Below are the code and all the weights of a small trained network. Each question names an input and a class and asks about switching units off, where a switched-off unit gives its printed mean instead of its output.

import numpy as np


def w(rows, s, z=0):
    codes = np.array(rows[::2]) - 128.0
    scale = np.full(codes.shape[1], s)
    scale[-1] = z or s
    return codes * scale


def f(y):
    return y / 2 * (1 + np.tanh(0.7978845608 * (y + 0.044715 * y**3)))


def log_softmax(a):
    a = a - a.max(-1, keepdims=True)
    return a - np.log(np.exp(a).sum(-1, keepdims=True))


def net(x, mask):
    res = np.array(x, float).reshape(1, 5) / 4 @ E
    y = f(res @ A[0][:, :-1].T + A[0][:, -1])
    res = res + np.where(mask, y, B[0][:, -1]) @ B[0][:, :-1]
    return log_softmax(res[-1] @ U[:, :-1].T + U[:, -1])


A, B = {}, {}
E = w([
[129,130,127,128],'x0',
[60,129,145,44],'x1',
[62,120,85,183],'x2',
[121,254,132,163],'x3',
[103,110,232,155],'x4',
],0.0067)
A[0] = w([
[126,66,146,126,92],'neuron 1',
[72,144,121,63,48],'neuron 2',
[229,113,113,233,5],'neuron 3',
[107,19,130,115,25],'neuron 4',
[140,145,34,74,35],'neuron 5',
[34,150,141,35,3],'neuron 6',
[98,112,216,164,35],'neuron 7',
[117,109,115,118,42],'neuron 8',
[63,112,99,175,48],'neuron 9',
[115,113,196,158,61],'neuron 10',
[130,142,139,92,27],'neuron 11',
[145,194,135,108,71],'neuron 12',
[121,230,156,137,43],'neuron 13',
[200,140,206,102,45],'neuron 14',
[131,225,160,157,122],'neuron 15',
[34,146,79,208,133],'neuron 16',
[143,37,119,122,119],'neuron 17',
[124,122,182,144,72],'neuron 18',
[182,152,152,88,127],'neuron 19',
[24,112,88,199,69],'neuron 20',
[213,172,184,41,18],'neuron 21',
[254,188,164,61,108],'neuron 22',
[125,181,135,144,191],'neuron 23',
[160,147,26,81,72],'neuron 24',
[101,216,155,106,24],'neuron 25',
[148,136,140,118,86],'neuron 26',
[88,105,225,165,71],'neuron 27',
[37,148,138,40,12],'neuron 28',
[115,119,246,191,66],'neuron 29',
[215,109,121,218,32],'neuron 30',
[53,105,92,194,80],'neuron 31',
[192,145,12,99,58],'neuron 32',
[148,42,123,113,82],'neuron 33',
],0.0089,0.0032)
B[0] = w([
[147,145,113,103,164],'neuron 1',
[133,142,179,141,139],'neuron 2',
[171,148,254,148,229],'neuron 3',
[203,149,126,47,210],'neuron 4',
[70,178,158,83,172],'neuron 5',
[170,153,223,149,181],'neuron 6',
[77,181,122,118,167],'neuron 7',
[140,135,145,119,96],'neuron 8',
[111,88,155,84,137],'neuron 9',
[93,160,132,106,148],'neuron 10',
[124,117,147,138,90],'neuron 11',
[148,124,126,97,140],'neuron 12',
[197,143,121,68,186],'neuron 13',
[83,90,149,53,175],'neuron 14',
[199,158,102,76,234],'neuron 15',
[118,57,135,36,242],'neuron 16',
[186,139,111,73,226],'neuron 17',
[103,146,129,117,131],'neuron 18',
[114,92,118,128,163],'neuron 19',
[100,59,163,52,198],'neuron 20',
[97,51,141,79,178],'neuron 21',
[87,30,139,74,251],'neuron 22',
[155,140,96,123,205],'neuron 23',
[60,183,137,80,208],'neuron 24',
[199,134,145,89,149],'neuron 25',
[124,119,134,127,110],'neuron 26',
[54,187,99,119,203],'neuron 27',
[162,152,215,154,177],'neuron 28',
[56,190,126,70,229],'neuron 29',
[159,142,227,124,208],'neuron 30',
[110,73,148,75,176],'neuron 31',
[49,196,112,95,238],'neuron 32',
[182,140,111,82,199],'neuron 33',
],0.03,0.0026)
U = w([
[168,160,255,179,127],'0',
[74,218,97,116,92],'1',
[156,140,109,135,253],'2',
[221,161,67,94,98],'3',
[116,51,135,117,90],'4',
[162,117,44,252,127],'5',
[135,126,126,235,74],'6',
],0.0071,0.017)

Each question gives the input, the list of numbers given to net, and the class t.
The units are the neurons (one row each of A and B). Each row of codes is followed by its name. A weight is (code - 128) times the scale printed after its matrix; where a second scale follows, it is the last column's (A, B and U).
mask holds one flag per neuron, in row order. A switched-off neuron (its flag False) gives its mean, the last column of its row in B, instead of its output. The means were averaged over made-up inputs and are rounded, as every weight is.
A unit's drop is (log p(t) with every unit on - log p(t) with that unit switched off) / (log p(t) with every unit on - log p(t) with every unit switched off).
The circuit of an input: a set's keep is (log p(t) with only the set's units on - log p(t) with every unit switched off) / (log p(t) with every unit on - log p(t) with every unit switched off). Starting from the 12 units with the biggest drops (on a tie, the unit counted first), units are removed one at a time, each time the one whose removal leaves the highest keep (on an exact tie, the one counted first), for as long as the keep stays at least 0.8.
units of the circuit, in order: the units of the circuit, biggest drop first
k most important neurons: the k neurons with the biggest drops, biggest first
drop of u: that unit's drop, to one decimal
input [4,0,-8,-7,4], class 4: units of the circuit, in order => (neuron 21)
input [6,0,7,2,3], class 4: 2 most important neurons => (neuron 16; neuron 20)
input [0,-2,4,-5,-3], class 3: units of the circuit, in order => (neuron 17; neuron 4)
input [-1,4,1,-7,-1], class 3: units of the circuit, in order => (neuron 4; neuron 17)
input [0,-3,4,-3,7], class 1: 2 most important neurons => (neuron 29; neuron 27)
input [6,4,-8,8,1], class 3: 4 most important neurons => (neuron 15; neuron 13; neuron 25; neuron 23)
input [1,-7,2,-7,-8], class 1: 2 most important neurons => (neuron 32; neuron 24)
input [7,-2,-8,-7,-7], class 4: 2 most important neurons => (neuron 22; neuron 21)
input [1,-4,-5,-2,-1], class 4: units of the circuit, in order => (neuron 22; neuron 15)
input [-3,2,-1,7,5], class 3: units of the circuit, in order => (neuron 15; neuron 13)
input [-2,0,2,5,-1], class 3: units of the circuit, in order => (neuron 15; neuron 13; neuron 23)
input [-1,-4,5,-1,1], class 4: 3 most important neurons => (neuron 16; neuron 20; neuron 31)
input [-1,7,8,6,-2], class 4: 4 most important neurons => (neuron 16; neuron 20; neuron 3; neuron 31)
input [5,7,1,7,0], class 0: 3 most important neurons => (neuron 6; neuron 28; neuron 2)
input [5,-8,7,-4,-1], class 0: units of the circuit, in order => (neuron 3)
input [-2,1,-7,-4,7], class 1: units of the circuit, in order => (neuron 29; neuron 27)
input [-7,-8,7,5,-3], class 0: 3 most important neurons => (neuron 3; neuron 30; neuron 22)
input [-1,-6,-1,-2,-5], class 0: 2 most important neurons => (neuron 3; neuron 30)
input [7,-7,7,6,8], class 1: 3 most important neurons => (neuron 29; neuron 27; neuron 7)
input [8,6,-5,3,-8], class 1: units of the circuit, in order => (neuron 24)
input [-5,-6,6,-1,1], class 0: 3 most important neurons => (neuron 3; neuron 30; neuron 22)
input [-3,-7,-7,-3,1], class 0: 3 most important neurons => (neuron 3; neuron 30; neuron 16)
input [3,-1,-1,1,-3], class 5: drop of neuron 29 => 0.1
input [6,7,-5,-2,2], class 0: drop of neuron 28 => 0.2
input [-2,3,-8,2,5], class 4: drop of neuron 22 => 0.2
